[[124 130 121  99]
 [127 141 131 139]
 [144 111 133 135]
 [123 124 129 125]]
:
[[144 111 133 135]
 [123 124 129 125]
 [124 130 121  99]
 [127 141 131 139]]

[[124 130 127 129 129 125]
 [113 145 124 117 133 115]
 [126 120 111 104 134 121]]
:
[[126 120 111 104 134 121]
 [124 130 127 129 129 125]
 [113 145 124 117 133 115]]

[[129 132]
 [127 123]
 [133 147]
 [124 115]
 [135 152]
 [124 114]
 [131 137]]
:
[[124 114]
 [124 115]
 [127 123]
 [129 132]
 [131 137]
 [133 147]
 [135 152]]

[[110 119 102]
 [128 124 139]
 [122 127 147]
 [132 120 119]
 [142 121 155]]
:
[[110 119 102]
 [132 120 119]
 [142 121 155]
 [128 124 139]
 [122 127 147]]

[[155 124 131 138 116 130]
 [127 130 116 114 122 133]
 [123 117 120 129 134 121]
 [121 116 144 129 127 117]
 [114 108 139 134 136 133]
 [131 122 123 136 126 142]]
:
[[114 108 139 134 136 133]
 [121 116 144 129 127 117]
 [123 117 120 129 134 121]
 [131 122 123 136 126 142]
 [155 124 131 138 116 130]
 [127 130 116 114 122 133]]

[[129 131 124 133]
 [119 112 119 114]
 [136 128 132 114]
 [115 106 122 104]
 [130 123 111 129]
 [135 127 123 124]]
:
[[115 106 122 104]
 [119 112 119 114]
 [130 123 111 129]
 [135 127 123 124]
 [136 128 132 114]
 [129 131 124 133]]

[[125 127]
 [116 151]
 [126 115]]
:
[[126 115]
 [125 127]
 [116 151]]

[[117 121 131 112]
 [132 134 150 124]
 [130 126 121 119]
 [109 119 135 121]
 [135 122 116 120]
 [138 132 137 127]]
:
[[109 119 135 121]
 [117 121 131 112]
 [135 122 116 120]
 [130 126 121 119]
 [138 132 137 127]
 [132 134 150 124]]
---
[[133 120 135 129 114 121 136 130 123 136 128]
 [129 122 121 125 108 127 133 136 133 126 126]
 [119 127 138 129 106 119 124 136 136 126 118]
 [138 111 124 145 113 118 120 146 124 112 140]
 [137 147 121 107 120 127 148 136 111 115 139]
 [131 120 121 130 114 136 133 121 122 127 136]
 [136 138 117 120 113 141 133 113 124 143 131]]
:
[[136 138 117 120 113 141 133 113 124 143 131]
 [131 120 121 130 114 136 133 121 122 127 136]
 [137 147 121 107 120 127 148 136 111 115 139]
 [138 111 124 145 113 118 120 146 124 112 140]
 [119 127 138 129 106 119 124 136 136 126 118]
 [129 122 121 125 108 127 133 136 133 126 126]
 [133 120 135 129 114 121 136 130 123 136 128]]

[[128 127 124]
 [126 117 128]
 [139 116 128]
 [127 126 128]
 [119 113 127]
 [129 157 127]
 [108 138 125]
 [113 127 126]
 [128 123 128]
 [124 133 127]]
:
[[124 133 127]
 [128 123 128]
 [113 127 126]
 [108 138 125]
 [129 157 127]
 [119 113 127]
 [127 126 128]
 [139 116 128]
 [126 117 128]
 [128 127 124]]

[[149 148 142 123 150 146 130 107 142 142 127 114]
 [121 115 134 124 123 125 113 129 130 152 126 143]
 [120 117 121 140 136 151 114 118 106 131 140 139]
 [137 137 134 112 140 134 116 130 106  98 121 124]
 [120 142 123 141 118 122 138 103 102 123 126 124]]
:
[[120 142 123 141 118 122 138 103 102 123 126 124]
 [137 137 134 112 140 134 116 130 106  98 121 124]
 [120 117 121 140 136 151 114 118 106 131 140 139]
 [121 115 134 124 123 125 113 129 130 152 126 143]
 [149 148 142 123 150 146 130 107 142 142 127 114]]

[[105 138 137 116 131 126 115 150]
 [140 124 144 157 152 155 116 126]
 [119 149 103 135 110 143 121 143]
 [145 144 152 154 108 105 122 104]
 [142 135 149 136 121 155 156 133]
 [149 152 129 113 146 144 105 133]
 [150 145 114 102 153 113 145 128]
 [122 145 114 134 153 103 130 114]]
:
[[122 145 114 134 153 103 130 114]
 [150 145 114 102 153 113 145 128]
 [149 152 129 113 146 144 105 133]
 [142 135 149 136 121 155 156 133]
 [145 144 152 154 108 105 122 104]
 [119 149 103 135 110 143 121 143]
 [140 124 144 157 152 155 116 126]
 [105 138 137 116 131 126 115 150]]

[[134 151]
 [129 134]
 [121 100]
 [139 126]
 [135 125]
 [121 118]]
:
[[121 118]
 [135 125]
 [139 126]
 [121 100]
 [129 134]
 [134 151]]

[[134 141 105 139]
 [126 139 106 154]
 [153 128 121 113]
 [106 126 148 136]
 [134 139 117 126]
 [122 131 125 129]
 [110 130 130 144]]
:
[[110 130 130 144]
 [122 131 125 129]
 [134 139 117 126]
 [106 126 148 136]
 [153 128 121 113]
 [126 139 106 154]
 [134 141 105 139]]

[[133 120 148 146 122 146 119 147 117 147 142 117 146 122]
 [126 125 118 118 134 122 132 120 131 119 121 129 119 134]
 [129 130 133 136 124 132 126 133 125 134 133 126 134 124]
 [142  99 129 126 137 153 129 154 124 128 146 113 128 137]
 [129 128 130 131 127 131 127 131 127 130 131 127 130 127]
 [114 157 121 124 122 101 130 100 135 123 108 144 123 121]]
:
[[114 157 121 124 122 101 130 100 135 123 108 144 123 121]
 [129 128 130 131 127 131 127 131 127 130 131 127 130 127]
 [142  99 129 126 137 153 129 154 124 128 146 113 128 137]
 [129 130 133 136 124 132 126 133 125 134 133 126 134 124]
 [126 125 118 118 134 122 132 120 131 119 121 129 119 134]
 [133 120 148 146 122 146 119 147 117 147 142 117 146 122]]

[[148 130 144 115]
 [141 136 140 108]
 [115 139 122 120]
 [129 127 139 155]
 [125 138 113 127]
 [131 129 139 155]
 [129 136 110 132]
 [145 132 142 111]
 [120 134 141 146]
 [136 130 107 141]
 [144 133 142 111]]
:
[[144 133 142 111]
 [136 130 107 141]
 [120 134 141 146]
 [145 132 142 111]
 [129 136 110 132]
 [131 129 139 155]
 [125 138 113 127]
 [129 127 139 155]
 [115 139 122 120]
 [141 136 140 108]
 [148 130 144 115]]

[[119 147 116 147 141 114 146 124 145 152 123 124 146 125]
 [126 146 121 133 141 113 133 130 144 151 131 131 134 131]]
:
[[126 146 121 133 141 113 133 130 144 151 131 131 134 131]
 [119 147 116 147 141 114 146 124 145 152 123 124 146 125]]
